Below is a small trained network, with its code and all its weights. Each question gives an input and a class and asks what happens when units are switched off, that is, made to give their printed mean instead of their output.

import numpy as np


def w(rows, s, z=0):
    codes = np.array(rows[::2]) - 128.0
    scale = np.full(codes.shape[1], s)
    scale[-1] = z or s
    return codes * scale


def f(y):
    return y / 2 * (1 + np.tanh(0.7978845608 * (y + 0.044715 * y**3)))


def log_softmax(a):
    a = a - a.max(-1, keepdims=True)
    return a - np.log(np.exp(a).sum(-1, keepdims=True))


def net(x, mask):
    res = np.array(x, float).reshape(1, 8) / 4 @ E
    y = f(res @ A[0][:, :-1].T + A[0][:, -1])
    res = res + np.where(mask, y, B[0][:, -1]) @ B[0][:, :-1]
    return log_softmax(res[-1] @ U[:, :-1].T + U[:, -1])


A, B = {}, {}
E = w([
[147,94,1],'x0',
[162,115,49],'x1',
[201,124,2],'x2',
[205,110,181],'x3',
[185,118,99],'x4',
[59,45,119],'x5',
[47,242,83],'x6',
[135,95,123],'x7',
],0.0069)
A[0] = w([
[132,170,194,74],'neuron 1',
[98,104,174,82],'neuron 2',
[127,203,120,176],'neuron 3',
[107,199,103,63],'neuron 4',
[41,119,127,254],'neuron 5',
[136,125,142,101],'neuron 6',
[83,90,148,177],'neuron 7',
[166,136,100,49],'neuron 8',
[151,171,158,142],'neuron 9',
[109,113,135,148],'neuron 10',
[149,97,113,120],'neuron 11',
[40,166,113,200],'neuron 12',
[168,129,54,62],'neuron 13',
[168,98,145,121],'neuron 14',
[142,75,127,124],'neuron 15',
[214,73,67,91],'neuron 16',
[163,172,73,124],'neuron 17',
[145,110,171,58],'neuron 18',
[84,189,79,163],'neuron 19',
[113,165,91,145],'neuron 20',
[39,115,79,169],'neuron 21',
[58,90,148,116],'neuron 22',
[77,167,82,144],'neuron 23',
[140,80,64,95],'neuron 24',
[29,134,188,161],'neuron 25',
[250,151,128,112],'neuron 26',
[114,115,146,53],'neuron 27',
[60,169,49,191],'neuron 28',
[149,147,217,90],'neuron 29',
[100,106,150,144],'neuron 30',
],0.014,0.0053)
B[0] = w([
[172,135,120,175],'neuron 1',
[149,129,49,167],'neuron 2',
[122,218,171,198],'neuron 3',
[179,166,136,173],'neuron 4',
[49,137,231,242],'neuron 5',
[165,121,133,125],'neuron 6',
[27,59,102,186],'neuron 7',
[152,78,18,145],'neuron 8',
[160,173,156,162],'neuron 9',
[121,104,129,144],'neuron 10',
[128,116,54,156],'neuron 11',
[169,109,254,237],'neuron 12',
[115,131,28,201],'neuron 13',
[198,104,116,165],'neuron 14',
[105,120,78,168],'neuron 15',
[108,97,55,246],'neuron 16',
[65,157,71,200],'neuron 17',
[160,188,104,146],'neuron 18',
[180,202,199,220],'neuron 19',
[144,179,125,176],'neuron 20',
[87,204,183,223],'neuron 21',
[105,37,115,185],'neuron 22',
[177,223,175,201],'neuron 23',
[147,159,82,197],'neuron 24',
[110,98,184,252],'neuron 25',
[140,123,117,223],'neuron 26',
[122,134,86,123],'neuron 27',
[129,230,199,255],'neuron 28',
[201,173,143,198],'neuron 29',
[74,129,120,159],'neuron 30',
],0.0054,0.0083)
U = w([
[141,54,78,127],'0',
[77,84,2,2],'1',
[130,235,99,161],'2',
[24,31,202,190],'3',
],0.0093,0.0034)

Each question gives the input, the list of numbers given to net, and the class t.
The units are the neurons (one row each of A and B). Each row of codes is followed by its name. A weight is (code - 128) times the scale printed after its matrix; where a second scale follows, it is the last column's (A, B and U).
mask holds one flag per neuron, in row order. A switched-off neuron (its flag False) gives its mean, the last column of its row in B, instead of its output. The means were averaged over made-up inputs and are rounded, as every weight is.
A unit's drop is (log p(t) with every unit on - log p(t) with that unit switched off) / (log p(t) with every unit on - log p(t) with every unit switched off).
The circuit of an input: a set's keep is (log p(t) with only the set's units on - log p(t) with every unit switched off) / (log p(t) with every unit on - log p(t) with every unit switched off). Starting from the 12 units with the biggest drops (on a tie, the unit counted first), units are removed one at a time, each time the one whose removal leaves the highest keep (on an exact tie, the one counted first), for as long as the keep stays at least 0.8.
circuit, biggest first: the units of the circuit, biggest drop first
top k neurons: the k neurons with the biggest drops, biggest first
drop of u: that unit's drop, to one decimal
input [6,5,8,-8,4,-6,-4,-3], class 1: circuit, biggest first -> neuron 16
input [1,6,4,-6,6,1,-1,6], class 1: circuit, biggest first -> neuron 16; neuron 13
input [-5,7,-7,-2,3,-8,-6,2], class 0: circuit, biggest first -> neuron 28; neuron 5
input [6,-4,-1,0,4,8,4,-5], class 3: circuit, biggest first -> neuron 5; neuron 12
input [7,7,6,2,-8,7,3,8], class 2: top 4 neurons -> neuron 28; neuron 21; neuron 23; neuron 19
input [-3,-4,-8,-1,1,-8,-8,-7], class 2: top 2 neurons -> neuron 29; neuron 18
input [-6,3,0,6,-3,-3,-7,-3], class 0: circuit, biggest first -> neuron 28; neuron 21; neuron 5
input [-5,-5,-1,6,-5,-3,-5,2], class 2: top 2 neurons -> neuron 29; neuron 18
input [3,-7,6,-5,-6,-1,-8,-2], class 1: drop of neuron 12 -> 0.2
input [4,0,-3,2,4,-4,-2,3], class 0: drop of neuron 14 -> 0.0
input [3,-2,-1,3,8,-6,3,4], class 1: drop of neuron 22 -> -0.1
